Below is a small trained network, with its code and all its weights. Each question gives an input and a class and asks what happens when units are switched off, that is, made to give their printed mean instead of their output.

import numpy as np


def w(rows, s, z=0):
    codes = np.array(rows[::2]) - 128.0
    scale = np.full(codes.shape[1], s)
    scale[-1] = z or s
    return codes * scale


def f(y):
    return y / 2 * (1 + np.tanh(0.7978845608 * (y + 0.044715 * y**3)))


def log_softmax(a):
    a = a - a.max(-1, keepdims=True)
    return a - np.log(np.exp(a).sum(-1, keepdims=True))


def net(x, mask):
    res = np.array(x, float).reshape(1, 2) / 4 @ E
    y = f(res @ A[0][:, :-1].T + A[0][:, -1])
    res = res + np.where(mask, y, B[0][:, -1]) @ B[0][:, :-1]
    return log_softmax(res[-1] @ U[:, :-1].T + U[:, -1])


A, B = {}, {}
E = w([
[130,67,98,140,170,161,253,95,50,77,76],'x0',
[147,135,102,76,149,180,33,146,153,96,39],'x1',
],0.015)
A[0] = w([
[140,119,172,144,117,107,203,87,118,184,247,72],'N0',
[115,178,190,137,72,60,48,195,122,169,172,95],'N1',
[126,176,188,211,81,107,190,112,82,195,185,179],'N2',
[68,101,207,211,97,55,207,123,148,172,162,72],'N3',
[173,185,154,94,141,156,99,240,199,158,211,195],'N4',
[216,175,81,26,219,218,71,159,123,73,82,90],'N5',
[85,192,183,57,112,73,121,208,216,211,144,73],'N6',
[122,127,129,81,136,160,110,163,150,67,101,236],'N7',
[105,99,46,147,174,168,242,126,75,86,44,148],'N8',
[120,158,103,82,132,221,79,137,155,101,29,106],'N9',
[117,161,122,139,121,92,160,123,163,115,96,248],'N10',
[136,122,101,131,177,176,164,35,1,140,97,71],'N11',
],0.0083,0.012)
B[0] = w([
[120,203,120,139,161,118,161,201,130,118,129,179],'N0',
[157,152,92,118,85,141,65,98,197,135,68,197],'N1',
[39,173,136,78,131,84,161,177,82,104,135,204],'N2',
[141,187,126,130,167,63,118,186,126,121,131,179],'N3',
[129,115,118,131,107,173,118,103,132,75,131,215],'N4',
[104,200,97,108,168,106,180,196,117,142,124,209],'N5',
[134,147,61,172,102,142,97,107,212,138,78,188],'N6',
[91,119,172,51,110,137,136,142,62,67,180,207],'N7',
[140,118,86,151,85,193,75,96,176,78,131,253],'N8',
[63,222,122,165,171,85,203,200,117,137,138,200],'N9',
[59,3,233,48,66,176,115,53,66,41,242,194],'N10',
[182,183,83,173,109,170,90,111,228,215,26,194],'N11',
],0.014,0.02)
U = w([
[77,208,105,122,197,53,165,251,119,113,116,108],'0',
[187,141,30,183,73,163,67,59,226,112,50,109],'1',
[64,49,238,40,73,138,113,68,70,65,208,254],'2',
[189,141,134,131,118,96,117,80,96,169,100,83],'3',
[161,129,138,152,133,102,125,141,134,175,116,86],'4',
[164,97,196,148,177,101,93,107,138,157,102,82],'5',
],0.012,0.0054)

Each question gives the input, the list of numbers given to net, and the class t.
The units are the neurons (one row each of A and B). Each row of codes is followed by its name. A weight is (code - 128) times the scale printed after its matrix; where a second scale follows, it is the last column's (A, B and U).
mask holds one flag per neuron, in row order. A switched-off neuron (its flag False) gives its mean, the last column of its row in B, instead of its output. The means were averaged over made-up inputs and are rounded, as every weight is.
A unit's drop is (log p(t) with every unit on - log p(t) with that unit switched off) / (log p(t) with every unit on - log p(t) with every unit switched off).
most important unit: the unit with the biggest drop
top k neurons: the k neurons with the biggest drops, biggest first
drop when u is switched off: that unit's drop, to one decimal
input [-4,-2], class 1: top 3 neurons : (N1 N6 N7)
input [4,2], class 1: top 3 neurons : (N11 N2 N8)
input [6,8], class 0: most important unit : N9
input [-7,-6], class 1: top 3 neurons : (N1 N6 N9)
input [-3,2], class 2: top 2 neurons : (N11 N8)
input [7,8], class 0: top 2 neurons : (N9 N5)
input [8,8], class 0: top 2 neurons : (N9 N5)
input [1,4], class 0: top 4 neurons : (N9 N5 N4 N8)
input [0,-3], class 2: top 3 neurons : (N9 N5 N11)
input [4,0], class 1: top 3 neurons : (N11 N8 N2)
input [5,-3], class 1: drop when N11 is switched off : 0.8
input [2,0], class 2: drop when N3 is switched off : 0.0
input [2,4], class 0: drop when N4 is switched off : 0.3
input [-6,-4], class 1: most important unit : N1
input [1,5], class 0: drop when N9 is switched off : 0.2
